Below is a small trained network, with its code and all its weights. Each question gives an input and a class and asks what happens when units are switched off, that is, made to give their printed mean instead of their output.

import numpy as np


def w(rows, s, z=0):
    codes = np.array(rows[::2]) - 128.0
    scale = np.full(codes.shape[1], s)
    scale[-1] = z or s
    return codes * scale


def f(y):
    return np.maximum(y, 0)


def log_softmax(a):
    a = a - a.max(-1, keepdims=True)
    return a - np.log(np.exp(a).sum(-1, keepdims=True))


def net(x, mask):
    res = np.array(x, float).reshape(1, 6) / 4 @ E
    y = f(res @ A[0][:, :-1].T + A[0][:, -1])
    res = res + np.where(mask, y, B[0][:, -1]) @ B[0][:, :-1]
    return log_softmax(res[-1] @ U[:, :-1].T + U[:, -1])


A, B = {}, {}
E = w([
[76,38,50,208,90,79,21,56,27],'x0',
[247,59,234,185,110,55,78,143,97],'x1',
[144,44,131,124,140,78,245,5,149],'x2',
[19,114,205,154,27,53,136,158,227],'x3',
[167,171,131,237,48,243,152,81,158],'x4',
[113,223,192,111,184,114,23,2,178],'x5',
],0.0065)
A[0] = w([
[176,154,189,158,138,77,93,178,95,180],'neuron 1',
[187,145,98,99,193,160,137,129,85,113],'neuron 2',
[62,139,103,84,146,190,125,82,150,113],'neuron 3',
[158,75,122,122,91,151,201,209,83,84],'neuron 4',
[95,102,125,112,142,112,214,39,135,221],'neuron 5',
[87,179,128,123,89,167,33,217,135,224],'neuron 6',
[186,149,71,112,219,203,107,59,61,108],'neuron 7',
[129,96,63,147,92,137,58,110,107,101],'neuron 8',
[176,171,145,211,63,195,163,103,138,174],'neuron 9',
[51,133,153,164,57,94,128,105,141,142],'neuron 10',
[119,178,169,133,180,106,101,20,175,89],'neuron 11',
[122,57,79,164,84,156,191,189,104,91],'neuron 12',
[90,136,130,154,159,202,2,242,124,236],'neuron 13',
[53,168,60,128,149,170,145,91,166,62],'neuron 14',
[26,156,51,108,176,168,157,113,127,45],'neuron 15',
[66,109,104,17,205,45,117,164,114,206],'neuron 16',
[66,99,165,150,81,109,129,162,173,30],'neuron 17',
[39,64,90,173,53,99,68,94,34,75],'neuron 18',
[151,120,150,101,160,119,182,129,179,131],'neuron 19',
[99,149,180,104,78,105,137,173,210,50],'neuron 20',
[142,170,133,124,180,124,64,92,152,68],'neuron 21',
[56,115,189,133,74,78,115,154,171,128],'neuron 22',
[213,81,224,169,124,82,130,134,141,133],'neuron 23',
[105,97,144,78,182,45,97,151,95,119],'neuron 24',
[145,159,106,213,93,200,140,87,156,58],'neuron 25',
[126,150,176,108,144,187,133,189,159,88],'neuron 26',
[125,173,203,130,176,127,72,74,149,96],'neuron 27',
[30,181,39,111,137,141,172,124,141,109],'neuron 28',
[231,117,167,140,97,99,83,141,114,139],'neuron 29',
[213,103,87,99,180,189,137,166,28,133],'neuron 30',
[158,59,84,148,131,106,188,203,126,88],'neuron 31',
[168,128,196,87,140,116,76,58,144,153],'neuron 32',
[131,154,186,89,207,103,192,187,146,102],'neuron 33',
[124,158,140,220,67,229,144,77,139,126],'neuron 34',
[147,68,119,159,124,79,197,51,158,180],'neuron 35',
[180,196,179,76,116,120,170,165,164,122],'neuron 36',
[101,59,100,172,121,144,110,80,82,69],'neuron 37',
[210,147,112,150,157,102,108,118,119,93],'neuron 38',
[123,49,136,120,162,131,192,58,163,198],'neuron 39',
[60,141,88,86,159,188,129,133,158,135],'neuron 40',
[87,101,78,192,136,99,55,75,124,21],'neuron 41',
[208,160,222,80,143,217,203,153,207,5],'neuron 42',
],0.0078,0.0015)
B[0] = w([
[154,45,164,165,128,192,140,145,92,191],'neuron 1',
[172,126,149,146,150,70,186,123,198,184],'neuron 2',
[168,101,152,164,103,169,103,188,139,194],'neuron 3',
[49,217,109,94,28,107,59,221,161,190],'neuron 4',
[192,153,159,114,107,186,160,140,52,218],'neuron 5',
[209,149,157,84,105,171,201,82,47,216],'neuron 6',
[212,171,158,149,107,61,208,87,237,220],'neuron 7',
[158,114,54,82,146,125,118,52,148,186],'neuron 8',
[91,161,77,181,229,71,160,192,49,226],'neuron 9',
[220,131,118,86,168,77,211,89,169,203],'neuron 10',
[70,223,147,71,33,121,62,230,143,232],'neuron 11',
[62,189,111,69,67,78,27,188,167,196],'neuron 12',
[253,145,183,39,129,170,212,105,40,221],'neuron 13',
[157,59,140,155,117,182,138,203,160,204],'neuron 14',
[129,11,145,203,67,164,95,163,141,205],'neuron 15',
[67,172,145,238,216,52,132,185,70,220],'neuron 16',
[178,136,164,145,132,50,203,91,210,183],'neuron 17',
[186,102,44,76,166,124,75,70,167,234],'neuron 18',
[171,117,58,101,153,159,91,108,94,185],'neuron 19',
[181,123,121,99,189,90,163,102,176,204],'neuron 20',
[91,184,168,91,65,123,124,181,151,191],'neuron 21',
[232,126,168,162,135,91,226,95,192,209],'neuron 22',
[135,59,159,198,107,221,86,154,133,218],'neuron 23',
[119,130,120,190,189,58,101,191,73,191],'neuron 24',
[69,177,107,192,199,51,118,148,99,208],'neuron 25',
[133,106,82,85,156,140,127,98,109,187],'neuron 26',
[92,206,145,140,35,128,60,215,135,217],'neuron 27',
[162,46,177,204,102,194,98,164,140,213],'neuron 28',
[148,42,170,186,113,197,105,125,147,196],'neuron 29',
[195,136,188,130,101,50,214,122,226,204],'neuron 30',
[51,212,131,111,39,125,73,227,150,184],'neuron 31',
[113,138,133,139,62,144,116,204,150,209],'neuron 32',
[126,97,34,101,203,126,72,131,122,200],'neuron 33',
[82,177,110,201,218,47,110,175,61,232],'neuron 34',
[209,154,161,113,116,173,153,104,29,216],'neuron 35',
[164,76,17,111,151,149,53,76,118,213],'neuron 36',
[150,113,67,64,154,154,101,103,149,192],'neuron 37',
[131,88,126,172,106,119,153,134,201,169],'neuron 38',
[212,156,187,47,75,161,164,111,8,209],'neuron 39',
[139,63,129,194,83,168,114,133,99,194],'neuron 40',
[158,121,11,60,131,117,51,72,155,202],'neuron 41',
[150,82,26,58,187,121,14,45,158,254],'neuron 42',
],0.0051,0.0095)
U = w([
[143,90,53,63,176,143,73,86,166,95],'0',
[99,206,141,98,26,124,93,189,178,117],'1',
[165,130,158,145,136,82,241,108,253,127],'2',
[141,20,161,216,104,205,114,157,135,123],'3',
[107,160,121,202,228,82,138,162,51,181],'4',
[167,150,167,53,107,188,196,112,18,144],'5',
[103,124,139,125,134,146,157,108,131,198],'6',
[30,111,185,105,151,165,148,59,147,3],'7',
],0.011,0.0042)

Each question gives the input, the list of numbers given to net, and the class t.
The units are the neurons (one row each of A and B). Each row of codes is followed by its name. A weight is (code - 128) times the scale printed after its matrix; where a second scale follows, it is the last column's (A, B and U).
mask holds one flag per neuron, in row order. A switched-off neuron (its flag False) gives its mean, the last column of its row in B, instead of its output. The means were averaged over made-up inputs and are rounded, as every weight is.
A unit's drop is (log p(t) with every unit on - log p(t) with that unit switched off) / (log p(t) with every unit on - log p(t) with every unit switched off).
The circuit of an input: a set's keep is (log p(t) with only the set's units on - log p(t) with every unit switched off) / (log p(t) with every unit on - log p(t) with every unit switched off). Starting from the 12 units with the biggest drops (on a tie, the unit counted first), units are removed one at a time, each time the one whose removal leaves the highest keep (on an exact tie, the one counted first), for as long as the keep stays at least 0.8.
circuit, biggest first: the units of the circuit, biggest drop first
most important unit: the unit with the biggest drop
top k neurons: the k neurons with the biggest drops, biggest first
drop of u: that unit's drop, to one decimal
input [8,-7,7,8,2,-4], class 0: top 2 neurons : [neuron 18; neuron 41]
input [7,-2,8,7,-4,-4], class 5: circuit, biggest first : [neuron 39]
input [-2,8,1,7,-7,3], class 3: top 4 neurons : [neuron 23; neuron 1; neuron 7; neuron 29]
input [4,-4,-5,-8,-2,-4], class 2: circuit, biggest first : [neuron 30; neuron 7]
input [-4,6,7,-1,-3,6], class 5: top 2 neurons : [neuron 39; neuron 35]
input [-2,-4,-3,-7,8,1], class 4: top 3 neurons : [neuron 34; neuron 9; neuron 25]
input [-1,-7,-6,-5,-7,3], class 3: top 2 neurons : [neuron 15; neuron 28]
input [-3,0,-8,4,2,6], class 5: circuit, biggest first : [neuron 13; neuron 6]
input [-7,-1,-6,7,-7,-4], class 0: top 2 neurons : [neuron 33; neuron 36]
input [5,-4,-6,-6,-6,5], class 2: circuit, biggest first : [neuron 7; neuron 30; neuron 42]
input [1,5,-6,-4,6,0], class 4: top 4 neurons : [neuron 9; neuron 34; neuron 25; neuron 39]
input [-1,-6,5,-3,2,-2], class 3: circuit, biggest first : [neuron 15; neuron 28]
input [0,-6,3,1,1,-5], class 3: top 3 neurons : [neuron 28; neuron 11; neuron 15]
input [5,-6,-7,6,6,-5], class 5: circuit, biggest first : [neuron 13]
input [8,7,6,5,5,3], class 0: top 3 neurons : [neuron 18; neuron 41; neuron 37]
input [-3,-4,5,1,6,-5], class 4: top 2 neurons : [neuron 9; neuron 34]
input [4,-6,3,-6,1,-5], class 2: circuit, biggest first : [neuron 7; neuron 30]
input [-7,-7,2,2,-7,0], class 0: top 3 neurons : [neuron 33; neuron 42; neuron 36]
input [4,7,1,-5,-4,5], class 3: circuit, biggest first : [neuron 29; neuron 23]
input [8,-3,-8,8,3,-7], class 0: circuit, biggest first : [neuron 18]
input [-6,-3,-8,6,0,-2], class 5: circuit, biggest first : [neuron 6; neuron 13]
input [5,-8,-3,-5,6,2], class 3: top 3 neurons : [neuron 15; neuron 28; neuron 14]
input [-1,-5,7,-4,4,4], class 5: top 2 neurons : [neuron 39; neuron 5]
input [1,-6,0,2,-7,4], class 4: top 3 neurons : [neuron 16; neuron 24; neuron 23]
input [6,2,2,-1,-4,-7], class 1: circuit, biggest first : [neuron 31; neuron 12]
input [4,5,-7,3,1,-2], class 5: drop of neuron 13 : 0.5
input [-1,-5,8,-8,4,-4], class 2: most important unit : neuron 7
input [-4,7,0,5,4,6], class 3: drop of neuron 32 : -0.1
